Below are the code and all the weights of a small trained network. Each question names an input and a class and asks about switching units off, where a switched-off unit gives its printed mean instead of its output.

import numpy as np


def w(rows, s, z=0):
    codes = np.array(rows[::2]) - 128.0
    scale = np.full(codes.shape[1], s)
    scale[-1] = z or s
    return codes * scale


def norm(h):
    return h / np.sqrt((h * h).mean(-1, keepdims=True) + 1e-5)


def f(y):
    return y / 2 * (1 + np.tanh(0.7978845608 * (y + 0.044715 * y**3)))


def log_softmax(a):
    a = a - a.max(-1, keepdims=True)
    return a - np.log(np.exp(a).sum(-1, keepdims=True))


def net(x, mask):
    res = np.array(x, float).reshape(1, 7) / 4 @ E
    u = 0
    for l in range(4):
        y = f(norm(res) @ A[l][:, :-1].T + A[l][:, -1])
        res = res + np.where(mask[u : u + 4], y, B[l][:, -1]) @ B[l][:, :-1]
        u += 4
    return log_softmax(norm(res)[-1] @ U[:, :-1].T + U[:, -1])


A, B = {}, {}
E = w([
[158,114,139,170,187,183,129,183,181],'x0',
[31,96,114,143,232,138,200,227,84],'x1',
[140,131,68,253,120,74,96,214,148],'x2',
[122,45,151,185,202,48,83,74,152],'x3',
[136,113,141,184,76,176,88,101,158],'x4',
[65,152,137,141,103,132,130,114,200],'x5',
[92,92,55,107,36,81,94,71,71],'x6',
],0.005)
A[0] = w([
[52,226,68,2,223,173,185,89,89,228],'0.n1',
[110,182,185,157,198,124,102,187,93,244],'0.n2',
[168,91,64,30,174,149,149,161,27,206],'0.n3',
[169,69,75,207,137,136,116,86,85,2],'0.n4',
],0.0043,0.00072)
B[0] = w([
[105,149,135,169,149,97,247,96,120,253],'0.n1',
[237,85,181,106,83,35,175,119,74,172],'0.n2',
[79,80,198,105,146,254,132,133,83,207],'0.n3',
[173,157,94,136,181,188,105,167,148,141],'0.n4',
],0.0086,0.0036)
A[1] = w([
[119,99,109,212,154,148,81,147,63,23],'1.n1',
[129,172,120,184,98,79,153,162,96,253],'1.n2',
[169,179,170,185,253,100,169,171,111,61],'1.n3',
[80,213,188,15,70,124,182,123,60,68],'1.n4',
],0.005,0.00033)
B[1] = w([
[49,120,85,103,152,164,146,119,118,149],'1.n1',
[84,102,68,132,98,115,171,64,122,158],'1.n2',
[133,77,168,170,137,69,125,109,108,218],'1.n3',
[94,115,176,109,99,2,151,102,80,254],'1.n4',
],0.0079,0.0041)
A[2] = w([
[217,80,109,217,217,107,91,188,221,172],'2.n1',
[166,203,132,140,147,124,2,2,146,4],'2.n2',
[60,180,107,150,149,56,119,81,198,210],'2.n3',
[208,111,154,238,223,152,31,166,187,79],'2.n4',
],0.0047,0.0014)
B[2] = w([
[82,74,201,182,229,155,255,83,41,253],'2.n1',
[45,13,127,173,157,20,48,53,115,192],'2.n2',
[198,59,106,98,27,167,39,60,139,211],'2.n3',
[59,125,158,145,155,28,220,245,115,227],'2.n4',
],0.006,0.0026)
A[3] = w([
[96,116,101,42,66,129,189,95,100,115],'3.n1',
[80,139,150,119,174,186,101,158,87,6],'3.n2',
[208,156,156,133,149,124,2,14,173,213],'3.n3',
[54,83,65,106,144,109,56,150,100,216],'3.n4',
],0.0072,0.0013)
B[3] = w([
[166,104,195,162,179,98,100,255,121,254],'3.n1',
[142,108,60,105,214,50,15,163,50,130],'3.n2',
[159,69,73,169,146,134,178,52,196,216],'3.n3',
[212,209,116,99,80,198,141,120,214,187],'3.n4',
],0.0076,0.0051)
U = w([
[76,86,254,155,199,53,197,193,24,222],'0',
[128,197,70,157,102,229,84,211,145,77],'1',
[142,146,161,81,78,92,58,183,118,2],'2',
[129,56,77,166,126,131,83,39,204,186],'3',
[102,132,83,59,243,194,6,188,62,29],'4',
],0.0082,0.0029)

Each question gives the input, the list of numbers given to net, and the class t.
The units are the neurons (one row each of A and B). Each row of codes is followed by its name. A weight is (code - 128) times the scale printed after its matrix; where a second scale follows, it is the last column's (A, B and U).
mask holds one flag per neuron, layer by layer. A switched-off neuron (its flag False) gives its mean, the last column of its row in B, instead of its output. The means were averaged over made-up inputs and are rounded, as every weight is.
A unit's drop is (log p(t) with every unit on - log p(t) with that unit switched off) / (log p(t) with every unit on - log p(t) with every unit switched off).
The circuit of an input: a set's keep is (log p(t) with only the set's units on - log p(t) with every unit switched off) / (log p(t) with every unit on - log p(t) with every unit switched off). Starting from the 12 units with the biggest drops (on a tie, the unit counted first), units are removed one at a time, each time the one whose removal leaves the highest keep (on an exact tie, the one counted first), for as long as the keep stays at least 0.8.
circuit, biggest first: the units of the circuit, biggest drop first
unit that matters most: the unit with the biggest drop
k most important neurons: the k neurons with the biggest drops, biggest first
top k neurons in layer l: the k neurons of layer l with the biggest drops, biggest first
input [1,0,7,5,-7,-3,8], class 3: unit that matters most -> 3.n1
input [3,1,8,-5,-3,3,1], class 1: circuit, biggest first -> [0.n1, 1.n4]
input [3,4,7,7,-2,6,6], class 3: circuit, biggest first -> [3.n4, 3.n1]
input [2,-6,-3,3,-8,0,-4], class 3: circuit, biggest first -> [3.n3, 2.n4]
input [-3,-1,1,-1,3,0,7], class 3: top 2 neurons in layer 2 -> [2.n4, 2.n2]
input [-7,-5,6,-7,0,7,-1], class 3: top 3 neurons in layer 0 -> [0.n3, 0.n1, 0.n2]
input [7,-6,-4,-4,0,-4,4], class 3: 2 most important neurons -> [3.n3, 0.n1]
input [4,-5,1,-3,-6,4,5], class 3: 4 most important neurons -> [0.n3, 3.n3, 0.n2, 0.n1]
input [-7,-5,-8,4,-1,2,-7], class 3: top 2 neurons in layer 0 -> [0.n3, 0.n2]
input [1,-4,5,2,-2,-8,4], class 4: top 3 neurons in layer 1 -> [1.n1, 1.n4, 1.n3]
input [-1,6,7,-4,0,-2,1], class 1: 2 most important neurons -> [0.n1, 3.n4]
input [-3,2,0,1,-4,-6,5], class 4: 3 most important neurons -> [0.n3, 3.n2, 0.n2]
input [6,-6,4,-1,3,7,-2], class 0: top 2 neurons in layer 3 -> [3.n3, 3.n4]
input [3,-2,-4,3,5,-2,3], class 3: most important neuron -> [2.n2]
input [4,-7,5,7,7,0,0], class 0: 3 most important neurons -> [2.n4, 2.n1, 0.n4]
input [5,-8,-5,-6,1,-5,-7], class 3: top 2 neurons in layer 3 -> [3.n3, 3.n1]
